Below is a small trained network, with its code and all its weights. Each question gives an input and a target symbol and asks what happens when units are switched off, that is, made to give their printed mean instead of their output.

import numpy as np


def w(rows, s, z=0):
    codes = np.array(rows[::2]) - 128.0
    scale = np.full(codes.shape[1], s)
    scale[-1] = z or s
    return codes * scale


def f(y):
    return y / 2 * (1 + np.tanh(0.7978845608 * (y + 0.044715 * y**3)))


def softmax(a):
    e = np.exp(a - a.max(-1, keepdims=True))
    return e / e.sum(-1, keepdims=True)


def log_softmax(a):
    a = a - a.max(-1, keepdims=True)
    return a - np.log(np.exp(a).sum(-1, keepdims=True))


def net(x, mask):
    ids = ['ΘΦγδζητψω'.index(c) for c in x.split()]
    T = len(ids)
    res = E[ids] + P[:T]
    q, k, v = (res @ M[0].T for M in (Q, K, V))
    z = softmax(np.where(np.tri(T) > 0, q @ k.T / 2**0.5, -1e9)) @ v
    res = res + np.where(mask[0], z, O[0][:, -1]) @ O[0][:, :-1]
    y = f(res @ A[0][:, :-1].T + A[0][:, -1])
    res = res + np.where(mask[1:9], y, B[0][:, -1]) @ B[0][:, :-1]
    return log_softmax(res[-1] @ U[:, :-1].T + U[:, -1])


Q, K, V, O, A, B = {}, {}, {}, {}, {}, {}
E = w([
[116,106,157,212,154,138],'Θ',
[6,198,44,210,169,116],'Φ',
[94,126,100,109,80,157],'γ',
[152,146,113,151,125,70],'δ',
[103,139,115,141,143,152],'ζ',
[119,137,70,101,120,24],'η',
[154,133,166,172,69,178],'τ',
[136,158,89,139,193,21],'ψ',
[162,131,116,123,25,44],'ω',
],0.022)
P = w([
[73,95,140,123,140,118],'0',
[124,61,92,156,111,117],'1',
[74,140,184,126,109,101],'2',
[128,102,86,167,87,118],'3',
[67,176,192,131,90,96],'4',
[125,118,67,179,69,125],'5',
[73,198,169,148,68,104],'6',
[124,154,70,189,50,130],'7',
[68,226,166,155,56,110],'8',
[123,177,59,193,39,131],'9',
[58,248,160,167,47,105],'10',
[107,191,93,186,50,127],'11',
],0.014)
Q[0] = w([
[98,185,51,241,37,103],'h0',
[28,225,248,115,81,83],'h0',
],0.013)
K[0] = w([
[56,251,116,192,90,120],'h0',
[158,130,22,198,109,143],'h0',
],0.018)
V[0] = w([
[96,99,209,211,131,231],'h0',
[99,107,123,55,6,175],'h0',
],0.012)
O[0] = w([
[52,219,248,61,115,73,53],'h0',
[129,22,185,71,218,94,255],'h0',
],0.014,0.0016)
A[0] = w([
[125,86,191,99,131,81,64],'n0',
[31,165,48,175,251,73,121],'n1',
[150,135,99,77,88,103,71],'n2',
[77,159,171,115,165,135,83],'n3',
[51,94,82,127,154,128,138],'n4',
[66,190,121,85,82,133,144],'n5',
[101,65,138,156,98,94,245],'n6',
[130,220,91,171,112,109,97],'n7',
],0.011,0.012)
B[0] = w([
[184,149,82,105,142,206,195],'n0',
[87,114,145,75,83,167,175],'n1',
[123,80,152,103,123,78,137],'n2',
[183,162,95,135,104,10,164],'n3',
[174,141,181,149,107,92,166],'n4',
[137,63,68,104,84,172,242],'n5',
[57,177,155,135,129,130,216],'n6',
[161,130,181,128,213,89,252],'n7',
],0.014,0.024)
U = w([
[182,63,32,142,128,179,97],'Θ',
[239,115,182,172,67,170,72],'Φ',
[191,187,56,133,131,140,87],'γ',
[74,154,144,161,54,130,178],'δ',
[184,114,133,101,209,135,154],'ζ',
[218,74,163,162,75,72,61],'η',
[221,125,76,167,188,100,90],'τ',
[94,208,89,209,127,104,254],'ψ',
[136,1,80,139,202,77,135],'ω',
],0.0083,0.0085)

Each question gives the input, a string of symbols that net reads in full, and the target symbol t.
The units are the heads (2 rows each of Q, K, V and O) and the neurons (one row each of A and B). Each row of codes is followed by its name. A weight is (code - 128) times the scale printed after its matrix; where a second scale follows, it is the last column's (O, A, B and U).
mask holds one flag per unit, heads first, then neurons. A switched-off unit (its flag False) gives its mean, the last column of its rows in O or B, instead of its output. The means were averaged over made-up inputs and are rounded, as every weight is.
A unit's drop is (log p(t) with every unit on - log p(t) with that unit switched off) / (log p(t) with every unit on - log p(t) with every unit switched off).
The circuit of an input: a set's keep is (log p(t) with only the set's units on - log p(t) with every unit switched off) / (log p(t) with every unit on - log p(t) with every unit switched off). Starting from all 9 units, units are removed one at a time, each time the one whose removal leaves the highest keep (on an exact tie, the one counted first), for as long as the keep stays at least 0.8.
circuit, biggest first: the units of the circuit, biggest drop first
most important unit: the unit with the biggest drop
k most important neurons: the k neurons with the biggest drops, biggest first
drop when u is switched off: that unit's drop, to one decimal
input Θ γ ψ ζ, target τ: circuit, biggest first : (h0, n7, n5)
input Θ τ η γ γ ψ τ ω, target γ: 2 most important neurons : (n0, n7)
input η γ δ η ω γ η δ τ, target ψ: circuit, biggest first : (n5, h0, n0)
input Φ ψ η ω γ γ ψ γ γ ψ δ γ, target Θ: circuit, biggest first : (n5, h0)
input τ γ τ ψ η γ γ η Θ, target Θ: circuit, biggest first : (h0)
input γ ω τ ω, target γ: circuit, biggest first : (h0, n0, n7, n3)
input η ω ψ ω, target τ: 2 most important neurons : (n7, n5)
input γ η ω Θ δ ω, target ψ: circuit, biggest first : (n5, n6)
input γ τ η γ η δ γ τ γ Θ τ, target η: circuit, biggest first : (h0, n3, n6, n7)
input η τ ω ψ η, target τ: circuit, biggest first : (h0, n7)
input γ τ γ ζ τ ζ, target γ: circuit, biggest first : (h0, n0, n3, n7)
input γ γ ζ ω, target δ: circuit, biggest first : (n7, h0)
input ω ω η ζ ω γ δ ψ γ, target τ: 4 most important neurons : (n7, n5, n6, n1)
input ω γ ζ η Θ ω τ, target ω: 2 most important neurons : (n0, n5)
input τ γ γ τ η γ η, target ζ: circuit, biggest first : (h0, n0, n5)
input ζ ω ψ, target ω: most important neuron : (n0)
input γ ω γ τ δ ω γ δ, target ζ: circuit, biggest first : (h0, n0)
input γ Θ Φ δ γ, target Θ: circuit, biggest first : (n5, h0, n6)
input γ Θ γ γ τ τ γ ψ, target ζ: circuit, biggest first : (h0, n0)
input γ γ γ γ ζ ζ ψ ζ Φ Θ, target ψ: most important unit : n0
input Θ ω γ ψ ψ γ η ω, target Θ: 2 most important neurons : (n7, n3)
input γ γ ω ψ γ ω γ γ γ ω η ψ, target Θ: 2 most important neurons : (n7, n1)
input γ η ω δ Θ ψ Φ γ τ η, target ω: 3 most important neurons : (n7, n0, n5)
input ψ ζ ζ ψ γ ω δ ω Θ γ γ γ, target ζ: 2 most important neurons : (n5, n0)
input γ ζ η τ γ ψ Θ, target τ: 3 most important neurons : (n7, n5, n6)
input γ δ ζ γ η γ Φ, target δ: 3 most important neurons : (n1, n0, n5)
input ζ η Θ ζ Θ, target δ: drop when n7 is switched off : 0.7
input γ γ γ ω γ, target ω: drop when h0 is switched off : 2.2
input δ η γ η, target ζ: drop when n3 is switched off : 0.0
input ψ δ η η ω τ γ ω ω, target ω: drop when h0 is switched off : 1.0
